j891: [-22 -22 -22 -54 -22]
j793: [-22 -22 -81 -22 -58]
j70: [ 17  54 -46 -61 -39]
j962: [-21  44 -20 -96 -67]
j351: [  39  -21 -112  -14  -20]
places j70: [54] => 1
places j891: [-22] => 0 1 2 4
places j793: [-22] => 0 1 3
places j351: [39] => 0
asked: [-22 -22 -22 -54 -22] => j891
rev: [-81 -22 -22] => j793

j700: [-54  53 -54 104  87]
j526: [22 87 19 58 94]
j662: [-54  53   8 104  62]
j238: [-1 81 19  0 54]
j824: [-40  62  11  93  80]
j944: [79 97 32 31 62]
rev: [80 93] => j824
gone j526: [19 22 94 58] => [87]
places j700: [53] => 1
gone j238: [19 54  0 81] => [-1]
gone j944: [97 62 32 79] => [31]

j970: [-64 -61   9  78 -20 110 -19 -32  63  56  19 -41 -32  36  54 -32 -26 -76
  78]
j778: [  83  -58  -36   55  -82   57   83  -41   57  -75  -82   26   83  -36
   22 -101  -48   46   62]
j232: [ -18   77  -64  -61    9   78  -20  110   50  -33   63  101   28  108
   99  -53 -108  -89   13]
gone j970: [-76 -20 -41 110 -64  78   9  78  36 -19 -61 -32 -26  19 -32 -32  56  54] => [63]
rev: [ 63 -33  50 110 -20  78   9 -61 -64] => j232
rev: [-82 -75  57 -41  83  57 -82  55] => j778
gone j970: [ 63 -41 -26  36 -76  19 -19  56  54 -32   9  78 -32 -32 -61 -64  78 110] => [-20]
places j778: [57] => 5 8

j188: [-19 -25  26  39  20   3 -13]
j308: [-17  48  10  32  11  14  -7]
j790: [-21 -21 -15 -15 -15 -15 -15]
j64: [ 12 -21 -59  -6 -14 -27   5]
j777: [ -8  58  14 -16 -14  14  -8]
j53: [  3 -27  28  23  45 -21  -9]
j380: [ 1 35 -4 32  2 -4  2]
j296: [  -4  -10 -126   52  -36  -19  -41]
j244: [-45  35  -4  32   2 -16 -78]
j124: [-34  31 -28  -7 -15 -24  -1]
j705: [-21 -21 -14 -14 -14 -27   5]
j56: [ 13 -40 -41 -57  70  25   5]
places j705: [-14] => 2 3 4
gone j188: [ 20 -25 -19   3 -13  39] => [26]
gone j56: [ 13  25 -57  70   5 -40] => [-41]
gone j64: [-59 -27  -6  12   5 -21] => [-14]
places j777: [14] => 2 5
places j790: [-15] => 2 3 4 5 6

j165: [-22  -1 -12  25  -9  35 -32]
j883: [-45 -37  -3 -23  13 -45  36]
j921: [  7  41 -24  48  -9  44 -51]
j463: [  2 -79  21 -71  22 -90  87]
j983: [ -7 -13  16 -22   1 -12  20]
j468: [ 42 -85  48 -99  19 -92 105]
j588: [-21 -20  41 -49  40 -21 -21]
places j883: [-45] => 0 5
gone j588: [-21 -49  40 -21  41 -21] => [-20]
rev: [-12   1 -22] => j983
gone j588: [-21 -21 -49 -21 -20  40] => [41]
places j588: [41] => 2

j114: [ 80  47  69 112 -32  14  82  -9 -94 -89  24]
j639: [-19  84  19  18  -6 117  -5 -59  87   8 -35]
j577: [  84  -17   16   -1   56 -120  -19  107  -81 -101   10]
j935: [  10 -118   32  112 -112    3 -116   96 -101 -118 -111]
j699: [-62 -83 -69 -80 -54 -59  65 -51  12 -52  73]
j597: [119 -99 -51 -27 -61 -89 108 -47 -74 101  80]
j940: [ 80  47  50 112 -32  14  82  -9 -94 -89  24]
j277: [  41  -89   70  -67  120   77   19  -23  -65  -64 -103]
j951: [  2  19 -62 -45 -39  71 -36 116 -30 -61 -17]
rev: [-80 -69 -83] => j699
rev: [-17 -61 -30 116 -36  71 -39 -45 -62  19] => j951

